Here is a tiny trained network, its code and every weight. The questions are about switching its units off for an input and a target symbol, where a switched-off unit gives its printed mean instead of its output.

import numpy as np


def w(rows, s, z=0):
    codes = np.array(rows[::2]) - 128.0
    scale = np.full(codes.shape[1], s)
    scale[-1] = z or s
    return codes * scale


def f(y):
    return np.maximum(y, 0)


def softmax(a):
    e = np.exp(a - a.max(-1, keepdims=True))
    return e / e.sum(-1, keepdims=True)


def log_softmax(a):
    a = a - a.max(-1, keepdims=True)
    return a - np.log(np.exp(a).sum(-1, keepdims=True))


def net(x, mask):
    ids = ['ΛΠΦΨβγεζηθμστ'.index(c) for c in x.split()]
    T = len(ids)
    res = E[ids] + P[:T]
    u = 0
    for l in range(2):
        q, k, v = (res @ M[l].T for M in (Q, K, V))
        z = softmax(np.where(np.tri(T) > 0, q @ k.T / 2**0.5, -1e9)) @ v
        res = res + np.where(mask[u], z, O[l][:, -1]) @ O[l][:, :-1]
        u += 1
        y = f(res @ A[l][:, :-1].T + A[l][:, -1])
        res = res + np.where(mask[u : u + 12], y, B[l][:, -1]) @ B[l][:, :-1]
        u += 12
    return log_softmax(res[-1] @ U[:, :-1].T + U[:, -1])


Q, K, V, O, A, B = {}, {}, {}, {}, {}, {}
E = w([
[165,28,190,3,124,196,55],'Λ',
[115,45,88,26,114,147,151],'Π',
[110,109,159,68,66,142,106],'Φ',
[192,134,155,95,244,201,217],'Ψ',
[138,101,98,91,131,142,198],'β',
[209,138,89,72,129,138,205],'γ',
[42,68,96,98,158,107,194],'ε',
[136,66,169,125,128,154,166],'ζ',
[137,117,168,105,110,151,162],'η',
[112,134,229,175,118,84,159],'θ',
[45,155,162,94,217,124,142],'μ',
[116,132,68,83,7,87,102],'σ',
[141,92,93,87,115,165,178],'τ',
],0.011)
P = w([
[88,233,138,85,70,156,233],'0',
[255,69,183,185,56,181,152],'1',
[192,95,173,131,63,125,145],'2',
[179,55,151,133,114,164,159],'3',
[171,84,114,123,114,145,172],'4',
[159,77,117,113,141,154,168],'5',
[186,75,101,109,160,164,181],'6',
[151,75,119,117,141,132,164],'7',
[151,76,102,90,143,120,163],'8',
[123,80,91,59,132,128,142],'9',
[145,92,95,54,138,108,139],'10',
[177,84,121,56,159,107,137],'11',
[132,84,145,79,130,62,116],'12',
[153,97,142,82,144,48,128],'13',
],0.0068)
Q[0] = w([
[138,72,168,103,57,119,133],'L0H1',
[73,212,213,244,161,3,208],'L0H1',
],0.0031)
K[0] = w([
[66,203,232,95,121,94,171],'L0H1',
[172,47,205,254,176,15,190],'L0H1',
],0.004)
V[0] = w([
[79,254,87,49,132,59,131],'L0H1',
[195,64,114,83,112,192,181],'L0H1',
],0.0048)
O[0] = w([
[72,113,116,254,126,206,172,103],'L0H1',
[194,125,193,35,71,27,152,251],'L0H1',
],0.0088,0.0029)
A[0] = w([
[125,116,215,66,75,128,65,135],'L0N1',
[188,109,131,73,55,107,6,96],'L0N2',
[113,191,84,176,132,156,205,136],'L0N3',
[135,109,117,253,63,197,99,159],'L0N4',
[220,148,140,59,237,131,181,186],'L0N5',
[88,54,190,176,155,154,156,172],'L0N6',
[71,101,107,197,192,122,169,157],'L0N7',
[218,164,150,51,55,83,128,254],'L0N8',
[66,124,238,156,117,227,131,187],'L0N9',
[86,27,76,121,96,122,206,133],'L0N10',
[69,139,119,233,148,143,171,134],'L0N11',
[136,51,181,22,96,191,156,106],'L0N12',
],0.0054,0.0049)
B[0] = w([
[196,150,80,190,116,109,235,178],'L0N1',
[49,141,151,131,160,14,164,156],'L0N2',
[101,147,135,170,118,187,182,136],'L0N3',
[86,214,215,117,217,115,171,132],'L0N4',
[37,120,245,167,34,20,85,243],'L0N5',
[89,193,141,2,136,147,163,170],'L0N6',
[76,162,99,56,131,185,122,151],'L0N7',
[64,104,169,207,68,153,222,254],'L0N8',
[108,196,112,118,159,181,241,164],'L0N9',
[117,91,49,57,74,146,132,173],'L0N10',
[119,138,81,120,130,140,212,136],'L0N11',
[116,161,83,195,112,71,164,219],'L0N12',
],0.0051,0.0083)
Q[1] = w([
[78,163,119,102,135,128,215],'L1H1',
[253,128,27,172,180,160,46],'L1H1',
],0.0067)
K[1] = w([
[117,116,122,92,111,121,163],'L1H1',
[195,74,114,129,168,68,1],'L1H1',
],0.0097)
V[1] = w([
[118,210,192,185,207,214,149],'L1H1',
[161,154,254,139,83,66,100],'L1H1',
],0.0066)
O[1] = w([
[130,88,45,199,223,153,121,254],'L1H1',
[1,61,135,192,153,191,133,49],'L1H1',
],0.0099,0.011)
A[1] = w([
[102,145,130,57,178,133,51,237],'L1N1',
[184,65,94,161,125,82,41,127],'L1N2',
[78,154,112,77,176,108,162,163],'L1N3',
[46,51,183,183,98,165,100,132],'L1N4',
[84,191,82,69,159,150,167,147],'L1N5',
[38,85,179,172,109,179,146,81],'L1N6',
[134,182,192,138,151,128,115,253],'L1N7',
[122,172,114,185,80,132,171,150],'L1N8',
[102,99,188,73,68,154,123,131],'L1N9',
[100,75,33,116,88,168,145,138],'L1N10',
[58,100,199,96,2,116,106,167],'L1N11',
[161,118,63,184,153,77,113,108],'L1N12',
],0.0071,0.005)
B[1] = w([
[107,87,169,111,132,51,87,161],'L1N1',
[117,184,170,87,179,199,128,187],'L1N2',
[171,94,166,143,102,92,113,215],'L1N3',
[136,210,2,93,135,79,132,217],'L1N4',
[166,107,189,135,119,86,89,190],'L1N5',
[144,153,51,132,123,104,106,217],'L1N6',
[126,73,81,122,76,136,210,183],'L1N7',
[128,104,128,149,123,201,97,172],'L1N8',
[129,142,167,114,182,141,126,190],'L1N9',
[172,158,166,173,130,153,167,182],'L1N10',
[100,136,153,67,184,156,136,254],'L1N11',
[92,128,185,147,203,171,122,238],'L1N12',
],0.008,0.0087)
U = w([
[149,160,93,120,106,195,253,252],'Λ',
[110,87,111,93,167,50,145,228],'Π',
[90,236,79,55,145,158,133,17],'Φ',
[208,205,97,98,74,92,131,80],'Ψ',
[114,88,133,168,87,140,127,180],'β',
[92,45,154,210,112,146,136,153],'γ',
[108,150,193,68,126,198,133,78],'ε',
[109,93,157,142,103,152,147,134],'ζ',
[131,122,129,143,98,139,128,128],'η',
[118,158,43,190,101,88,130,67],'θ',
[111,122,147,120,110,159,138,111],'μ',
[117,103,115,165,95,130,126,135],'σ',
[164,183,124,119,188,149,134,52],'τ',
],0.0061,0.0043)

Each question gives the input, a string of symbols that net reads in full, and the target symbol t.
The units are the heads (2 rows each of Q, K, V and O) and the neurons (one row each of A and B). Each row of codes is followed by its name. A weight is (code - 128) times the scale printed after its matrix; where a second scale follows, it is the last column's (O, A, B and U).
mask holds one flag per unit, layer by layer, with each layer's heads first. A switched-off unit (its flag False) gives its mean, the last column of its rows in O or B, instead of its output. The means were averaged over made-up inputs and are rounded, as every weight is.
A unit's drop is (log p(t) with every unit on - log p(t) with that unit switched off) / (log p(t) with every unit on - log p(t) with every unit switched off).
The circuit of an input: a set's keep is (log p(t) with only the set's units on - log p(t) with every unit switched off) / (log p(t) with every unit on - log p(t) with every unit switched off). Starting from the 12 units with the biggest drops (on a tie, the unit counted first), units are removed one at a time, each time the one whose removal leaves the highest keep (on an exact tie, the one counted first), for as long as the keep stays at least 0.8.
circuit, biggest first: the units of the circuit, biggest drop first
most important unit: the unit with the biggest drop
k most important neurons: the k neurons with the biggest drops, biggest first
k most important neurons of layer l: the k neurons of layer l with the biggest drops, biggest first
input μ σ μ μ η σ θ η, target τ: most important unit => L0H1
input Ψ μ η, target θ: 2 most important neurons => (L1N4 L1N6)
input ε ε μ μ Π Φ Ψ μ τ Λ Ψ ε μ β, target Ψ: circuit, biggest first => (L0H1 L1H1 L0N5 L0N10)
input Π μ ε, target ε: circuit, biggest first => (L1H1 L1N11)
input Π ε Λ Ψ Φ ε μ Ψ θ μ μ η Ψ, target ε: circuit, biggest first => (L1H1 L1N11 L0N5)
input Λ τ θ μ μ σ μ Λ μ Λ μ σ, target Φ: 2 most important neurons => (L1N4 L1N11)
input Λ β τ Ψ Λ θ Ψ β μ μ ε Λ Π Π, target Φ: 3 most important neurons of layer 1 => (L1N4 L1N11 L1N6)
input ε Π ζ η θ ζ, target Ψ: 2 most important neurons => (L0N5 L0N10)
input μ ζ Λ η Π μ μ ε Λ, target τ: 2 most important neurons of layer 0 => (L0N9 L0N5)
input μ ζ Φ ε ε μ Λ ε Φ ζ Ψ μ Φ, target τ: 3 most important neurons of layer 0 => (L0N5 L0N9 L0N3)
input ε μ ζ μ Ψ Π μ μ η, target Ψ: 4 most important neurons of layer 0 => (L0N5 L0N10 L0N11 L0N7)
input Π σ ε ε μ μ ε ε ε ε ε τ, target ε: 2 most important neurons => (L1N11 L0N10)
input Λ Λ ε μ θ μ σ ζ μ Ψ, target Φ: 2 most important neurons of layer 1 => (L1N4 L1N11)
input Λ μ ε Π μ σ θ μ β, target Φ: 2 most important neurons of layer 0 => (L0N8 L0N1)
input μ μ μ β μ μ γ, target τ: 4 most important neurons => (L0N9 L1N12 L0N5 L1N2)
input ε Λ Λ ε Φ, target Ψ: most important neuron of layer 1 => (L1N12)
input μ Π ε, target τ: 3 most important neurons of layer 1 => (L1N12 L1N2 L1N7)
input Λ Ψ ε ε μ μ θ τ γ, target Φ: 3 most important neurons => (L1N4 L1N11 L0N5)
input μ Π ε θ μ θ σ ε μ Ψ Λ μ, target τ: 2 most important neurons => (L0N9 L1N2)
input μ γ μ θ ε Π μ μ Π μ, target τ: 2 most important neurons => (L0N9 L0N5)
input Ψ Π γ θ, target θ: 4 most important neurons => (L1N4 L1N6 L0N5 L0N10)
input Ψ ε ε, target θ: most important neuron of layer 0 => (L0N5)
input Λ ε Ψ Λ ε μ Λ, target Φ: 2 most important neurons of layer 1 => (L1N4 L1N11)
input μ Λ μ μ ε Π μ ε Ψ Π Λ Ψ θ, target τ: 3 most important neurons of layer 0 => (L0N5 L0N9 L0N3)
input Λ Π μ Λ, target Φ: 3 most important neurons of layer 0 => (L0N8 L0N5 L0N2)
input Λ Λ ζ Π μ μ Ψ ε ζ μ ζ, target Φ: 3 most important neurons => (L1N4 L1N11 L1N6)
input Ψ μ Λ Λ ε μ ε Λ Λ μ ε μ β, target θ: 3 most important neurons => (L1N4 L0N5 L1N6)
input ε ε τ ε Ψ μ ε μ ε θ γ Ψ, target Ψ: 2 most important neurons of layer 1 => (L1N12 L1N11)
input Λ Π Λ μ β ε Ψ σ μ μ μ, target Φ: 2 most important neurons of layer 0 => (L0N2 L0N5)
